Here is a tiny trained network, its code and every weight. The questions are about switching its units off for an input and a class, where a switched-off unit gives its printed mean instead of its output.

import numpy as np


def w(rows, s, z=0):
    codes = np.array(rows[::2]) - 128.0
    scale = np.full(codes.shape[1], s)
    scale[-1] = z or s
    return codes * scale


def f(y):
    return y / 2 * (1 + np.tanh(0.7978845608 * (y + 0.044715 * y**3)))


def log_softmax(a):
    a = a - a.max(-1, keepdims=True)
    return a - np.log(np.exp(a).sum(-1, keepdims=True))


def net(x, mask):
    res = np.array(x, float).reshape(1, 5) / 4 @ E
    y = f(res @ A[0][:, :-1].T + A[0][:, -1])
    res = res + np.where(mask, y, B[0][:, -1]) @ B[0][:, :-1]
    return log_softmax(res[-1] @ U[:, :-1].T + U[:, -1])


A, B = {}, {}
E = w([
[142,108,179,165,99,157,145,122,110,133,141],'x0',
[152,254,98,193,109,85,161,79,237,136,103],'x1',
[160,143,72,227,184,171,107,98,74,23,65],'x2',
[233,118,200,98,156,45,107,166,155,108,54],'x3',
[214,27,70,149,135,99,71,77,149,157,212],'x4',
],0.0099)
A[0] = w([
[213,123,121,72,93,112,102,170,162,96,85,160],'n1',
[187,116,145,148,118,116,82,100,131,110,210,195],'n2',
[157,79,94,122,106,87,104,71,144,115,147,102],'n3',
[180,110,176,127,180,117,102,150,176,130,105,111],'n4',
[94,108,101,76,73,192,43,153,84,109,135,77],'n5',
[138,70,182,87,178,159,87,126,87,125,163,9],'n6',
[110,88,160,22,89,137,129,156,173,163,141,79],'n7',
[9,126,60,119,141,191,196,84,139,99,182,142],'n8',
[99,142,78,158,135,172,117,30,54,118,100,110],'n9',
[88,137,62,144,17,191,131,67,129,137,173,167],'n10',
[255,145,197,110,120,101,116,127,88,109,70,107],'n11',
[156,130,113,114,116,132,173,143,124,104,148,102],'n12',
[168,217,86,170,137,99,124,137,123,105,162,51],'n13',
[86,130,112,123,99,202,92,99,112,137,157,107],'n14',
[204,123,126,151,105,139,117,105,97,166,177,155],'n15',
[99,115,182,81,174,180,138,168,98,91,159,62],'n16',
[85,75,165,75,159,122,101,213,62,104,122,24],'n17',
[156,77,176,88,115,65,131,140,170,86,26,143],'n18',
[131,190,147,154,84,98,138,97,217,170,143,18],'n19',
[180,176,104,146,173,192,116,150,91,53,98,136],'n20',
[213,73,103,147,200,90,96,101,168,149,197,138],'n21',
[110,73,126,44,136,165,121,128,70,76,87,21],'n22',
[108,112,174,116,168,133,157,98,158,163,170,98],'n23',
[126,192,121,156,104,170,166,47,199,159,104,74],'n24',
[153,70,58,121,124,133,116,55,143,140,161,194],'n25',
[141,108,99,145,137,187,72,113,114,85,56,72],'n26',
[127,71,152,119,187,130,104,112,97,139,165,72],'n27',
[111,185,156,44,48,78,109,153,118,201,207,38],'n28',
[58,148,157,100,91,173,191,198,112,115,6,166],'n29',
[191,142,135,147,208,150,92,99,110,75,56,27],'n30',
[166,122,132,150,179,155,128,109,51,55,141,73],'n31',
[157,105,211,108,180,84,113,146,134,113,71,82],'n32',
[154,171,114,151,133,127,166,83,159,126,111,28],'n33',
[116,112,126,73,62,147,136,160,199,139,136,104],'n34',
[125,70,158,99,199,190,118,208,119,118,146,60],'n35',
[115,141,160,96,96,102,127,171,153,143,179,106],'n36',
[148,169,166,192,144,124,197,99,216,99,158,34],'n37',
[104,182,175,88,97,165,200,162,98,110,47,185],'n38',
[38,172,177,106,108,112,169,158,106,92,41,179],'n39',
[74,156,113,141,124,164,122,105,118,198,186,59],'n40',
[132,163,123,184,188,145,101,111,89,111,81,102],'n41',
[143,89,124,198,183,136,120,113,105,80,84,94],'n42',
[117,110,190,85,110,106,159,143,148,214,125,82],'n43',
],0.0091,0.0014)
B[0] = w([
[68,115,159,136,17,103,99,129,47,132,124,180],'n1',
[131,70,104,32,111,194,165,109,161,211,52,179],'n2',
[172,42,46,45,62,188,123,116,194,166,50,174],'n3',
[88,221,138,107,72,70,81,172,57,173,82,173],'n4',
[159,227,204,117,132,111,68,80,143,39,74,190],'n5',
[160,118,193,79,158,98,100,132,172,68,124,185],'n6',
[139,76,99,157,167,87,177,178,92,102,196,207],'n7',
[10,244,180,185,46,102,40,198,90,195,119,253],'n8',
[76,107,151,175,125,98,179,216,35,126,160,205],'n9',
[78,187,147,148,47,103,74,167,116,168,103,233],'n10',
[83,162,162,198,7,110,42,245,105,159,177,210],'n11',
[113,128,157,85,102,99,157,95,108,141,129,127],'n12',
[154,154,163,112,131,120,168,100,122,78,155,178],'n13',
[147,185,195,144,95,126,44,162,50,139,94,189],'n14',
[110,76,87,63,155,207,112,100,163,170,89,167],'n15',
[192,137,143,103,158,146,68,84,147,80,127,192],'n16',
[174,174,198,64,144,132,110,139,192,2,139,218],'n17',
[77,155,164,211,108,83,47,247,40,140,65,205],'n18',
[251,212,189,91,155,115,164,73,195,4,190,201],'n19',
[110,23,131,121,144,100,227,131,102,134,167,215],'n20',
[144,93,58,41,121,207,101,117,143,203,50,212],'n21',
[226,180,167,89,158,83,96,96,176,40,139,200],'n22',
[71,135,113,121,159,114,131,139,60,134,184,157],'n23',
[205,198,135,121,146,137,88,92,141,34,94,206],'n24',
[142,92,129,121,87,178,129,71,142,194,23,199],'n25',
[134,78,110,183,188,120,216,162,58,101,214,190],'n26',
[174,154,131,83,193,125,62,111,166,85,91,168],'n27',
[93,70,93,116,215,63,213,177,49,119,205,227],'n28',
[147,75,25,30,110,244,151,80,196,228,63,253],'n29',
[123,130,104,150,155,111,150,168,73,113,172,210],'n30',
[57,133,87,108,173,63,211,106,134,115,178,196],'n31',
[53,220,191,124,40,104,38,198,135,160,140,197],'n32',
[205,141,147,168,173,117,118,92,177,26,128,170],'n33',
[118,83,66,206,135,70,162,165,87,74,190,178],'n34',
[211,196,170,70,174,138,84,63,172,81,135,192],'n35',
[118,49,68,169,191,113,222,114,61,120,195,176],'n36',
[170,143,212,63,152,114,161,82,206,69,129,189],'n37',
[179,10,18,50,93,163,115,97,197,227,55,234],'n38',
[117,78,15,98,137,182,75,77,147,224,73,241],'n39',
[72,176,136,141,108,101,133,199,62,129,93,200],'n40',
[147,63,113,152,173,102,173,150,121,120,154,196],'n41',
[125,77,114,157,192,116,205,159,77,162,170,199],'n42',
[83,92,110,172,174,75,191,81,121,146,208,197],'n43',
],0.0054,0.013)
U = w([
[146,56,71,59,86,231,118,83,191,254,17,245],'0',
[85,213,204,189,6,109,50,202,80,186,97,178],'1',
[122,51,131,174,191,103,234,145,89,128,215,58],'2',
[202,204,221,90,148,135,108,57,228,14,104,7],'3',
],0.0098,0.0011)

Each question gives the input, the list of numbers given to net, and the class t.
The units are the neurons (one row each of A and B). Each row of codes is followed by its name. A weight is (code - 128) times the scale printed after its matrix; where a second scale follows, it is the last column's (A, B and U).
mask holds one flag per neuron, in row order. A switched-off neuron (its flag False) gives its mean, the last column of its row in B, instead of its output. The means were averaged over made-up inputs and are rounded, as every weight is.
A unit's drop is (log p(t) with every unit on - log p(t) with that unit switched off) / (log p(t) with every unit on - log p(t) with every unit switched off).
The circuit of an input: a set's keep is (log p(t) with only the set's units on - log p(t) with every unit switched off) / (log p(t) with every unit on - log p(t) with every unit switched off). Starting from the 12 units with the biggest drops (on a tie, the unit counted first), units are removed one at a time, each time the one whose removal leaves the highest keep (on an exact tie, the one counted first), for as long as the keep stays at least 0.8.
units of the circuit, in order: the units of the circuit, biggest drop first
most important unit: the unit with the biggest drop
k most important neurons: the k neurons with the biggest drops, biggest first
drop when u is switched off: that unit's drop, to one decimal
input [6,6,2,-7,6], class 1: 4 most important neurons : (n10 n29 n8 n38)
input [7,5,-4,0,3], class 3: units of the circuit, in order : (n19)
input [-7,7,-2,8,-4], class 1: 2 most important neurons : (n18 n11)
input [-7,-8,-4,-8,-4], class 1: 3 most important neurons : (n8 n40 n14)
input [-3,6,-7,8,1], class 1: 2 most important neurons : (n18 n32)
input [7,-8,2,5,-6], class 3: 2 most important neurons : (n17 n22)
input [-5,6,-5,-6,2], class 1: 4 most important neurons : (n8 n10 n40 n17)
input [-4,2,8,-2,-7], class 2: 3 most important neurons : (n26 n9 n20)
input [-8,-8,7,-5,-1], class 3: 2 most important neurons : (n5 n22)
input [-2,1,-3,8,-8], class 0: 4 most important neurons : (n29 n38 n39 n8)
input [-3,-6,-7,-3,-5], class 2: 2 most important neurons : (n28 n7)
input [7,5,7,-1,7], class 0: 4 most important neurons : (n21 n2 n25 n3)
input [-6,8,8,-3,-4], class 2: 2 most important neurons : (n20 n9)
input [-6,-7,-8,-3,6], class 2: most important unit : n28
input [-3,8,-8,-5,-5], class 2: 2 most important neurons : (n28 n36)
input [-4,8,-8,5,2], class 2: 4 most important neurons : (n28 n36 n43 n34)
input [-7,-5,-7,-3,-7], class 0: drop when n41 is switched off : 0.1
input [-2,-2,0,1,0], class 3: drop when n29 is switched off : 0.2
input [0,-4,-5,-4,-6], class 0: drop when n29 is switched off : 0.4
input [3,1,7,3,3], class 2: drop when n4 is switched off : 0.0
input [-7,-6,-6,6,1], class 1: most important unit : n32
